Here is a tiny trained network, its code and every weight. The questions are about switching its units off for an input and a class, where a switched-off unit gives its printed mean instead of its output.

import numpy as np


def w(rows, s, z=0):
    codes = np.array(rows[::2]) - 128.0
    scale = np.full(codes.shape[1], s)
    scale[-1] = z or s
    return codes * scale


def norm(h):
    return h / np.sqrt((h * h).mean(-1, keepdims=True) + 1e-5)


def f(y):
    return y / 2 * (1 + np.tanh(0.7978845608 * (y + 0.044715 * y**3)))


def log_softmax(a):
    a = a - a.max(-1, keepdims=True)
    return a - np.log(np.exp(a).sum(-1, keepdims=True))


def net(x, mask):
    res = np.array(x, float).reshape(1, 2) / 4 @ E
    u = 0
    for l in range(2):
        y = f(norm(res) @ A[l][:, :-1].T + A[l][:, -1])
        res = res + np.where(mask[u : u + 7], y, B[l][:, -1]) @ B[l][:, :-1]
        u += 7
    return log_softmax(norm(res)[-1] @ U[:, :-1].T + U[:, -1])


A, B = {}, {}
E = w([
[169,110,161,41,174,136,115,146,110,95],'x0',
[85,2,128,78,83,138,122,110,109,137],'x1',
],0.017)
A[0] = w([
[129,134,74,174,137,144,191,137,109,163,43],'L0N0',
[131,188,100,158,172,127,133,91,118,103,223],'L0N1',
[134,185,188,133,106,145,102,143,115,158,58],'L0N2',
[44,126,157,149,139,2,168,115,99,184,154],'L0N3',
[143,113,207,113,187,140,57,211,134,106,161],'L0N4',
[72,99,152,116,135,116,63,73,171,143,250],'L0N5',
[99,150,175,74,97,155,159,140,72,84,153],'L0N6',
],0.008,0.0019)
B[0] = w([
[247,100,79,79,145,137,187,73,158,216,165],'L0N0',
[51,24,216,126,105,197,67,156,124,66,226],'L0N1',
[118,103,91,158,172,98,180,94,154,160,150],'L0N2',
[140,81,61,115,163,171,101,131,131,2,189],'L0N3',
[120,168,67,148,102,132,145,27,82,173,253],'L0N4',
[93,197,218,186,170,150,70,144,132,141,207],'L0N5',
[149,132,100,193,96,213,106,163,206,75,186],'L0N6',
],0.0088,0.0054)
A[1] = w([
[156,184,179,157,179,78,198,161,141,71,176],'L1N0',
[87,151,111,154,93,138,155,127,103,236,179],'L1N1',
[95,53,127,53,111,49,105,152,78,150,133],'L1N2',
[209,150,156,2,146,117,156,141,80,115,129],'L1N3',
[110,167,160,123,190,106,226,216,113,110,197],'L1N4',
[113,106,142,154,185,181,97,92,179,145,252],'L1N5',
[78,108,75,169,87,107,155,164,147,164,151],'L1N6',
],0.011,0.0023)
B[1] = w([
[124,64,176,66,111,87,95,136,153,162,186],'L1N0',
[131,106,125,103,174,163,166,129,70,105,154],'L1N1',
[121,206,155,112,135,66,105,147,162,129,201],'L1N2',
[191,114,83,248,145,166,194,124,157,175,213],'L1N3',
[67,113,153,87,81,94,80,143,140,110,153],'L1N4',
[111,133,108,95,117,138,152,115,88,103,254],'L1N5',
[224,167,160,131,165,116,126,149,182,169,186],'L1N6',
],0.014,0.0096)
U = w([
[221,102,109,173,172,175,173,108,173,182,224],'0',
[79,98,247,73,131,91,57,152,174,127,221],'1',
[87,125,80,86,128,185,146,92,46,24,237],'2',
[102,110,109,172,131,99,114,167,83,109,19],'3',
[141,152,122,128,131,123,97,139,89,123,3],'4',
[96,133,109,167,120,73,111,144,61,140,17],'5',
[106,109,107,148,129,102,129,167,75,132,25],'6',
],0.015,0.0033)

Each question gives the input, the list of numbers given to net, and the class t.
The units are the neurons (one row each of A and B). Each row of codes is followed by its name. A weight is (code - 128) times the scale printed after its matrix; where a second scale follows, it is the last column's (A, B and U).
mask holds one flag per neuron, layer by layer. A switched-off neuron (its flag False) gives its mean, the last column of its row in B, instead of its output. The means were averaged over made-up inputs and are rounded, as every weight is.
A unit's drop is (log p(t) with every unit on - log p(t) with that unit switched off) / (log p(t) with every unit on - log p(t) with every unit switched off).
The circuit of an input: a set's keep is (log p(t) with only the set's units on - log p(t) with every unit switched off) / (log p(t) with every unit on - log p(t) with every unit switched off). Starting from the 12 units with the biggest drops (on a tie, the unit counted first), units are removed one at a time, each time the one whose removal leaves the highest keep (on an exact tie, the one counted first), for as long as the keep stays at least 0.8.
units of the circuit, in order: the units of the circuit, biggest drop first
k most important neurons: the k neurons with the biggest drops, biggest first
k most important neurons of layer l: the k neurons of layer l with the biggest drops, biggest first
drop when u is switched off: that unit's drop, to one decimal
input [5,-8], class 1: 2 most important neurons of layer 1 : (L1N0; L1N4)
input [7,7], class 0: 2 most important neurons : (L1N3; L0N1)
input [3,-3], class 2: 2 most important neurons of layer 0 : (L0N1; L0N4)
input [-1,-3], class 2: 3 most important neurons : (L0N1; L1N5; L0N5)
input [3,-1], class 2: units of the circuit, in order : (L1N6)
input [-5,-6], class 1: units of the circuit, in order : (L1N3; L1N0)
input [-3,3], class 2: 3 most important neurons of layer 1 : (L1N3; L1N5; L1N0)
input [3,2], class 2: 2 most important neurons : (L0N6; L0N0)
input [-3,4], class 1: 2 most important neurons of layer 0 : (L0N4; L0N6)
input [0,3], class 2: 2 most important neurons of layer 1 : (L1N0; L1N6)
input [-5,6], class 1: 3 most important neurons of layer 1 : (L1N3; L1N2; L1N6)
input [4,2], class 0: 3 most important neurons : (L0N1; L1N3; L0N3)
input [-3,-5], class 1: 2 most important neurons : (L0N4; L1N0)
input [5,4], class 0: 2 most important neurons : (L0N1; L1N3)
input [4,3], class 0: 3 most important neurons : (L0N1; L1N3; L0N3)
input [0,-1], class 2: most important neuron : (L1N0)
input [-4,-5], class 1: 3 most important neurons : (L0N4; L1N3; L1N0)
input [8,3], class 0: drop when L1N3 is switched off : 0.2
input [7,6], class 0: drop when L0N1 is switched off : 0.9
input [1,-3], class 2: most important neuron : (L0N1)
input [7,4], class 0: drop when L1N3 is switched off : 1.0
